Below is a small trained network, with its code and all its weights. Each question gives an input and a class and asks what happens when units are switched off, that is, made to give their printed mean instead of their output.

import numpy as np


def w(rows, s, z=0):
    codes = np.array(rows[::2]) - 128.0
    scale = np.full(codes.shape[1], s)
    scale[-1] = z or s
    return codes * scale


def norm(h):
    return h / np.sqrt((h * h).mean(-1, keepdims=True) + 1e-5)


def f(y):
    return y / 2 * (1 + np.tanh(0.7978845608 * (y + 0.044715 * y**3)))


def log_softmax(a):
    a = a - a.max(-1, keepdims=True)
    return a - np.log(np.exp(a).sum(-1, keepdims=True))


def net(x, mask):
    res = np.array(x, float).reshape(1, 4) / 4 @ E
    u = 0
    for l in range(4):
        y = f(norm(res) @ A[l][:, :-1].T + A[l][:, -1])
        res = res + np.where(mask[u : u + 7], y, B[l][:, -1]) @ B[l][:, :-1]
        u += 7
    return log_softmax(norm(res)[-1] @ U[:, :-1].T + U[:, -1])


A, B = {}, {}
E = w([
[109,144,173,145,129,123,184,155,178,3,140,115],'x0',
[172,67,152,180,130,152,171,164,136,154,124,161],'x1',
[182,83,120,59,114,94,137,154,138,122,130,69],'x2',
[81,106,159,127,203,186,162,117,113,150,138,53],'x3',
],0.0058)
A[0] = w([
[150,134,111,163,131,92,122,137,115,119,117,162,37],'0.n1',
[153,95,151,161,120,116,160,135,122,142,74,165,19],'0.n2',
[190,180,88,124,25,61,93,172,152,99,123,230,95],'0.n3',
[154,83,113,169,113,137,143,140,136,132,107,156,3],'0.n4',
[94,126,142,118,214,200,172,141,79,126,157,32,33],'0.n5',
[66,178,139,253,126,153,129,63,57,117,155,210,98],'0.n6',
[205,17,159,221,96,196,236,145,157,185,143,196,30],'0.n7',
],0.0028,0.0034)
B[0] = w([
[110,105,179,106,79,171,81,142,124,109,179,116,78],'0.n1',
[104,160,177,108,111,135,43,171,103,90,169,104,76],'0.n2',
[70,29,161,131,153,78,105,37,141,102,124,144,255],'0.n3',
[80,155,173,111,116,130,35,178,94,91,195,93,69],'0.n4',
[89,63,137,142,122,34,126,73,169,118,119,185,154],'0.n5',
[188,123,101,3,161,177,136,152,218,136,109,148,208],'0.n6',
[141,163,142,142,215,62,58,208,74,93,100,124,199],'0.n7',
],0.0051,0.0019)
A[1] = w([
[100,152,154,173,96,154,165,190,178,20,139,112,60],'1.n1',
[81,135,136,130,200,192,233,126,137,191,103,63,135],'1.n2',
[201,40,137,20,75,61,153,177,108,120,167,18,58],'1.n3',
[158,137,106,152,50,85,105,152,110,111,162,106,2],'1.n4',
[139,133,82,133,107,137,118,107,94,213,129,123,43],'1.n5',
[57,252,115,32,112,99,60,63,134,103,156,73,77],'1.n6',
[135,167,155,142,108,106,185,137,132,56,142,127,64],'1.n7',
],0.0033,0.0035)
B[1] = w([
[197,165,100,120,102,119,183,81,66,194,141,112,193],'1.n1',
[118,80,131,129,81,76,74,97,131,86,129,172,251],'1.n2',
[141,170,115,63,190,238,108,131,206,116,79,218,240],'1.n3',
[71,116,170,148,113,206,88,120,137,131,126,136,74],'1.n4',
[171,171,150,131,96,113,192,112,123,117,128,92,141],'1.n5',
[170,123,136,188,206,99,85,253,76,101,113,123,231],'1.n6',
[143,162,138,124,111,128,135,101,86,207,149,120,142],'1.n7',
],0.0056,0.002)
A[2] = w([
[114,186,162,153,55,146,195,143,160,74,158,71,36],'2.n1',
[139,131,117,141,1,103,109,114,149,111,155,170,20],'2.n2',
[113,115,141,112,133,158,130,135,133,131,143,88,5],'2.n3',
[68,191,133,197,138,193,119,109,129,134,137,203,23],'2.n4',
[162,118,92,131,140,117,137,100,102,128,89,141,178],'2.n5',
[76,89,148,126,162,177,146,105,114,140,150,62,46],'2.n6',
[73,87,163,137,176,180,146,109,115,146,137,63,96],'2.n7',
],0.0063,0.0032)
B[2] = w([
[156,173,154,125,99,143,197,62,77,141,186,123,182],'2.n1',
[87,68,137,121,145,83,98,107,123,110,90,142,174],'2.n2',
[234,136,23,91,66,91,59,133,80,107,43,194,84],'2.n3',
[244,103,84,3,131,157,120,156,164,106,69,105,177],'2.n4',
[81,133,162,133,123,129,174,111,147,114,156,113,254],'2.n5',
[141,111,82,127,69,62,58,106,128,109,85,196,143],'2.n6',
[144,105,116,124,68,49,79,117,145,88,94,212,174],'2.n7',
],0.0064,0.0028)
A[3] = w([
[155,62,181,243,93,204,146,225,112,133,131,148,2],'3.n1',
[185,151,139,182,146,99,83,233,79,119,104,125,121],'3.n2',
[173,158,93,72,119,204,123,162,198,120,94,152,112],'3.n3',
[127,135,98,134,68,167,106,108,63,254,136,104,71],'3.n4',
[133,114,102,116,116,143,89,103,73,250,116,109,105],'3.n5',
[47,236,91,80,125,110,55,116,77,77,129,44,88],'3.n6',
[53,108,197,162,197,123,205,130,200,146,195,92,208],'3.n7',
],0.0052,0.0055)
B[3] = w([
[160,125,157,136,208,90,142,193,88,101,92,148,141],'3.n1',
[79,140,78,150,161,133,102,166,89,135,154,75,159],'3.n2',
[121,138,126,95,130,194,106,125,163,157,120,83,207],'3.n3',
[135,180,154,139,91,115,201,100,111,67,184,99,174],'3.n4',
[135,192,170,143,98,141,205,106,131,2,165,108,210],'3.n5',
[188,50,176,197,185,143,168,205,101,207,116,172,192],'3.n6',
[99,178,83,137,84,153,78,113,93,179,140,98,252],'3.n7',
],0.0066,0.0038)
U = w([
[96,50,129,135,84,33,79,68,152,96,88,201,205],'0',
[162,197,153,140,73,140,226,75,91,103,188,101,173],'1',
[177,129,105,30,161,211,113,146,210,140,84,123,144],'2',
[149,111,141,204,208,108,116,249,65,140,124,128,89],'3',
[50,156,83,150,81,162,66,116,114,182,153,72,8],'4',
],0.011,0.0015)

Each question gives the input, the list of numbers given to net, and the class t.
The units are the neurons (one row each of A and B). Each row of codes is followed by its name. A weight is (code - 128) times the scale printed after its matrix; where a second scale follows, it is the last column's (A, B and U).
mask holds one flag per neuron, layer by layer. A switched-off neuron (its flag False) gives its mean, the last column of its row in B, instead of its output. The means were averaged over made-up inputs and are rounded, as every weight is.
A unit's drop is (log p(t) with every unit on - log p(t) with that unit switched off) / (log p(t) with every unit on - log p(t) with every unit switched off).
The circuit of an input: a set's keep is (log p(t) with only the set's units on - log p(t) with every unit switched off) / (log p(t) with every unit on - log p(t) with every unit switched off). Starting from the 12 units with the biggest drops (on a tie, the unit counted first), units are removed one at a time, each time the one whose removal leaves the highest keep (on an exact tie, the one counted first), for as long as the keep stays at least 0.8.
units of the circuit, in order: the units of the circuit, biggest drop first
k most important neurons: the k neurons with the biggest drops, biggest first
k most important neurons of layer l: the k neurons of layer l with the biggest drops, biggest first
drop when u is switched off: that unit's drop, to one decimal
input [7,-3,7,8], class 0: units of the circuit, in order	2.n7; 2.n6
input [3,4,8,-7], class 2: units of the circuit, in order	1.n3
input [2,-8,2,-7], class 3: units of the circuit, in order	1.n6; 3.n6
input [-4,4,-3,-3], class 1: 3 most important neurons	1.n3; 1.n6; 1.n2
input [1,2,-2,4], class 0: 2 most important neurons	2.n7; 1.n6
input [3,-8,-2,7], class 3: 2 most important neurons	1.n6; 3.n6
input [0,6,-1,-4], class 3: 2 most important neurons	0.n7; 3.n1
input [4,8,6,-3], class 3: 2 most important neurons	0.n7; 0.n6
input [0,-8,-3,7], class 3: 3 most important neurons	1.n6; 3.n6; 0.n3
input [6,7,8,4], class 2: 2 most important neurons	1.n3; 1.n6
input [-7,-6,7,8], class 0: 3 most important neurons	2.n7; 2.n6; 0.n6
input [-5,-8,7,-1], class 3: 2 most important neurons	1.n6; 3.n6
input [-4,-5,-4,-4], class 3: 2 most important neurons	1.n3; 1.n6
input [4,-8,-7,3], class 3: units of the circuit, in order	3.n6
input [-1,0,-3,-1], class 4: 2 most important neurons of layer 0	0.n6; 0.n3
input [0,1,-1,3], class 4: 3 most important neurons	3.n7; 1.n2; 0.n3
input [-7,2,-1,8], class 0: 2 most important neurons of layer 2	2.n7; 2.n6
input [-6,5,-8,5], class 2: drop when 2.n4 is switched off	1.6
input [0,-8,0,8], class 0: drop when 2.n7 is switched off	0.5
input [3,-6,-8,1], class 2: units of the circuit, in order	2.n4
input [-5,4,-6,7], class 0: drop when 2.n7 is switched off	0.2
input [2,-2,-8,4], class 2: drop when 2.n4 is switched off	0.3
input [-7,-3,5,-6], class 1: 2 most important neurons of layer 3	3.n5; 3.n4
